Below is a small trained network, with its code and all its weights. Each question gives an input and a class and asks what happens when units are switched off, that is, made to give their printed mean instead of their output.

import numpy as np


def w(rows, s, z=0):
    codes = np.array(rows[::2]) - 128.0
    scale = np.full(codes.shape[1], s)
    scale[-1] = z or s
    return codes * scale


def norm(h):
    return h / np.sqrt((h * h).mean(-1, keepdims=True) + 1e-5)


def f(y):
    return np.maximum(y, 0)


def log_softmax(a):
    a = a - a.max(-1, keepdims=True)
    return a - np.log(np.exp(a).sum(-1, keepdims=True))


def net(x, mask):
    res = np.array(x, float).reshape(1, 4) / 4 @ E
    u = 0
    for l in range(2):
        y = f(norm(res) @ A[l][:, :-1].T + A[l][:, -1])
        res = res + np.where(mask[u : u + 3], y, B[l][:, -1]) @ B[l][:, :-1]
        u += 3
    return log_softmax(norm(res)[-1] @ U[:, :-1].T + U[:, -1])


A, B = {}, {}
E = w([
[131,120,76,140,145,168,202,105,104,134,166],'x0',
[140,116,89,124,255,200,144,33,165,168,48],'x1',
[240,123,118,90,104,38,125,176,61,81,161],'x2',
[167,79,118,197,92,165,52,151,228,205,118],'x3',
],0.0084)
A[0] = w([
[218,121,154,69,69,2,94,233,67,92,157,3],'L0N1',
[53,156,254,114,60,98,123,204,59,85,221,23],'L0N2',
[63,117,95,180,119,100,112,154,202,135,85,90],'L0N3',
],0.0083,0.0029)
B[0] = w([
[157,51,184,138,117,226,104,118,125,54,133,252],'L0N1',
[67,68,83,90,87,40,173,115,193,138,42,237],'L0N2',
[164,200,89,153,254,137,140,129,120,152,146,170],'L0N3',
],0.0076,0.012)
A[1] = w([
[209,107,82,97,111,66,143,154,52,77,167,57],'L1N1',
[45,116,107,129,53,11,178,122,104,137,137,2],'L1N2',
[173,147,93,202,62,81,60,195,160,195,161,78],'L1N3',
],0.012,0.0029)
B[1] = w([
[186,204,93,111,100,182,64,106,84,205,174,208],'L1N1',
[47,122,111,102,119,72,230,175,149,110,91,254],'L1N2',
[111,159,183,200,144,37,159,188,142,84,252,198],'L1N3',
],0.012,0.0076)
U = w([
[70,80,110,82,43,69,224,178,147,76,74,164],'0',
[167,142,152,237,164,70,140,200,200,128,209,107],'1',
[244,43,184,119,7,162,57,160,106,59,151,88],'2',
[254,213,76,97,127,167,115,110,52,166,161,83],'3',
[95,101,98,182,241,212,142,62,188,192,61,253],'4',
[131,181,169,112,139,83,97,111,65,108,8,15],'5',
],0.0095,0.0028)

Each question gives the input, the list of numbers given to net, and the class t.
The units are the neurons (one row each of A and B). Each row of codes is followed by its name. A weight is (code - 128) times the scale printed after its matrix; where a second scale follows, it is the last column's (A, B and U).
mask holds one flag per neuron, layer by layer. A switched-off neuron (its flag False) gives its mean, the last column of its row in B, instead of its output. The means were averaged over made-up inputs and are rounded, as every weight is.
A unit's drop is (log p(t) with every unit on - log p(t) with that unit switched off) / (log p(t) with every unit on - log p(t) with every unit switched off).
most important unit: the unit with the biggest drop
top k neurons: the k neurons with the biggest drops, biggest first
k most important neurons of layer l: the k neurons of layer l with the biggest drops, biggest first
drop when u is switched off: that unit's drop, to one decimal
input [-7,7,7,1], class 2: most important unit : L0N3
input [0,-1,-5,3], class 1: 2 most important neurons of layer 0 : [L0N1 L0N2]
input [8,-7,7,1], class 2: top 2 neurons : [L0N1 L1N1]
input [3,8,8,7], class 1: top 4 neurons : [L0N1 L1N3 L0N2 L0N3]
input [8,-1,1,-4], class 3: top 2 neurons : [L1N1 L0N2]
input [6,-3,-7,6], class 1: 2 most important neurons of layer 0 : [L0N1 L0N2]
input [4,8,7,4], class 3: top 3 neurons : [L0N2 L0N1 L1N2]
input [-7,2,-5,7], class 1: top 2 neurons : [L1N3 L0N1]
input [3,3,3,1], class 3: top 2 neurons : [L0N2 L0N1]
input [-7,7,6,7], class 1: top 2 neurons : [L1N3 L0N1]
input [7,-1,-5,-3], class 4: top 2 neurons : [L0N2 L1N2]
input [-5,3,0,-5], class 5: 2 most important neurons of layer 1 : [L1N2 L1N1]
input [6,7,3,-7], class 3: 2 most important neurons of layer 1 : [L1N1 L1N2]
input [2,1,4,-7], class 3: top neuron : [L1N1]
input [-6,-7,-5,6], class 1: top 2 neurons : [L1N3 L0N3]
input [1,5,4,-8], class 3: top 2 neurons : [L0N2 L1N1]
input [2,2,4,-4], class 3: drop when L1N1 is switched off : 0.1
input [-5,0,8,-6], class 2: drop when L0N1 is switched off : 1.3
input [-1,-3,6,1], class 2: drop when L0N1 is switched off : 3.2
input [-3,-5,7,-2], class 2: most important unit : L0N1
